W =
[[ 0  0 12 23  1  4  0  0  0  0 52 56  1  1  0 39]
 [30  7  7  4  0 17 53 16  3 31  0  0 39 46 58  1]
 [35 14  3  1  3  9 50 23  7 20  0  0 35 50 58  1]]
W[0, 0]: 0
W[2, 0]: 35
W[1, -4]: 39
W[1, -8]: 3
W[-3, 15]: 39
W[:, 14]: [0, 58, 58]
W[-2, -13]: 4
W[2, -15]: 14
W[-1]: [35, 14, 3, 1, 3, 9, 50, 23, 7, 20, 0, 0, 35, 50, 58, 1]
W[-1, 14]: 58
W[0, -5]: 56
W[1, 7]: 16
W[-3, 3]: 23
W[-2, -16]: 30
W[:, 3]: [23, 4, 1]
W[-1, -13]: 1
W[0]: [0, 0, 12, 23, 1, 4, 0, 0, 0, 0, 52, 56, 1, 1, 0, 39]
W[-3, 10]: 52

M =
[[  26.22   16.86   -1.30  -53.08  -36.01  -50.53   45.91  -67.39  -54.99
   -36.57  -82.62  -52.07]
 [  -0.55   -0.38  -19.12  -52.73   -5.46  -25.05   21.17  -45.51  -30.01
   -45.63  -56.23  -34.04]
 [ -60.08   40.75 -110.47 -136.39   59.92   79.88   47.30 -122.24  -52.98
  -166.22  -73.18  -66.97]
 [  56.61  178.23   39.25   25.88  -24.70  223.59  126.48 -149.24 -132.41
    -7.92   38.67 -101.52]
 [  -4.95   -4.80   -9.31  -17.24   -8.48  -14.41   -0.47  -19.79  -14.90
   -14.47  -23.33  -14.75]
 [ -37.49   19.96  -58.70  -70.80   23.21   46.94   17.36  -67.18  -32.92
   -85.81  -33.23  -36.98]
 [ -42.00  130.49  -66.00  -52.30   56.02  242.72   74.20 -140.13  -83.40
  -117.13   29.40  -74.87]]
M[0, 0] -> 26.22
M[4, 9] -> -14.47
M[2, 6] -> 47.30
M[5, 6] -> 17.36
M[2] -> [-60.08, 40.75, -110.47, -136.39, 59.92, 79.88, 47.30, -122.24, -52.98, -166.22, -73.18, -66.97]
M[3, 11] -> -101.52
M[:, 7] -> [-67.39, -45.51, -122.24, -149.24, -19.79, -67.18, -140.13]
M[:, 5] -> [-50.53, -25.05, 79.88, 223.59, -14.41, 46.94, 242.72]
M[:, 9] -> [-36.57, -45.63, -166.22, -7.92, -14.47, -85.81, -117.13]
M[:, 0] -> [26.22, -0.55, -60.08, 56.61, -4.95, -37.49, -42.00]
M[0, 10] -> -82.62
M[4, 2] -> -9.31
M[5, 2] -> -58.70
M[0, 5] -> -50.53
M[6, 3] -> -52.30
M[3, 2] -> 39.25
M[2, 0] -> -60.08
M[5, 1] -> 19.96
M[2, 1] -> 40.75
M[3, 9] -> -7.92
M[6, 10] -> 29.40
M[6, 11] -> -74.87
M[5] -> [-37.49, 19.96, -58.70, -70.80, 23.21, 46.94, 17.36, -67.18, -32.92, -85.81, -33.23, -36.98]
M[3, 1] -> 178.23
M[5, 5] -> 46.94
M[5, 3] -> -70.80
M[1, 7] -> -45.51
M[1] -> [-0.55, -0.38, -19.12, -52.73, -5.46, -25.05, 21.17, -45.51, -30.01, -45.63, -56.23, -34.04]
M[4, 5] -> -14.41
M[3, 6] -> 126.48
M[6, 6] -> 74.20
M[:, 3] -> [-53.08, -52.73, -136.39, 25.88, -17.24, -70.80, -52.30]

arr =
[[ 26  44  -3  -9   1  35 -20  32 -20  17]
 [  1 -12  15  25   1 -24 -37   4   3 -31]
 [-31 -10  13 -21  22  -7  -3  65  28  -9]
 [ 26  46  -7  -4  -1  24 -15  32 -25  15]
 [ 21  51  -5  -1   2 -18  -9  22 -30  16]]
arr[0,0] -> 26
arr[2,6] -> -3
arr[3,4] -> -1
arr[4,0] -> 21
arr[:, 3] -> [-9, 25, -21, -4, -1]
arr[3] -> [26, 46, -7, -4, -1, 24, -15, 32, -25, 15]
arr[0] -> [26, 44, -3, -9, 1, 35, -20, 32, -20, 17]
arr[:, 4] -> [1, 1, 22, -1, 2]
arr[1,6] -> -37
arr[4] -> [21, 51, -5, -1, 2, -18, -9, 22, -30, 16]
arr[2,1] -> -10
arr[1,0] -> 1
arr[3,9] -> 15
arr[0,6] -> -20
arr[4,9] -> 16
arr[0,4] -> 1
arr[:, 7] -> [32, 4, 65, 32, 22]
arr[3,6] -> -15
arr[4,4] -> 2
arr[:, 1] -> [44, -12, -10, 46, 51]
arr[3,8] -> -25
arr[3,5] -> 24

B = [ -1  25  -2 -44  -5 -30  70   8 -43  50 -16 -12 -18]
B[0] => -1
B[6] => 70
B[-10] => -44
B[11] => -12
B[9] => 50

grid = [-49   1  22 -63  -2 -21   8 -58  -4  22]
grid[0] -> -49
grid[9] -> 22
grid[1] -> 1
grid[8] -> -4
grid[5] -> -21

m = [ 26  74 -12   7   4  -8 -30  19  42 -36  20  -4  46   7  36 -43]
m[0]	26
m[5]	-8
m[13]	7
m[8]	42
m[7]	19

A =
[[-21  -3   6 -37   9 -32]
 [  8  -6 -34   8 -31   4]
 [ 25  12 -17  22   8  17]
 [ -2   4  24   9  18  12]
 [ 15  -5   0  38 -24  35]
 [ -1  16 -17 -37  39 -35]
 [ 18   0 -11  33 -16  26]
 [ 13  25  -9 -16  54 -17]]
A[-8][-6] -> -21
A[-7][0] -> 8
A[-8][-3] -> -37
A[:, -1] -> [-32, 4, 17, 12, 35, -35, 26, -17]
A[:, -2] -> [9, -31, 8, 18, -24, 39, -16, 54]
A[-7][-4] -> -34
A[-4][-2] -> -24
A[5][0] -> -1
A[-3][-3] -> -37
A[-7][3] -> 8
A[-7][-5] -> -6
A[-3][-2] -> 39
A[5][1] -> 16
A[-5][-5] -> 4
A[6][1] -> 0
A[-2][2] -> -11
A[-8][-4] -> 6
A[:, 3] -> [-37, 8, 22, 9, 38, -37, 33, -16]
A[-6][3] -> 22
A[2] -> [25, 12, -17, 22, 8, 17]
A[6] -> [18, 0, -11, 33, -16, 26]
A[-1][-1] -> -17
A[7][-5] -> 25
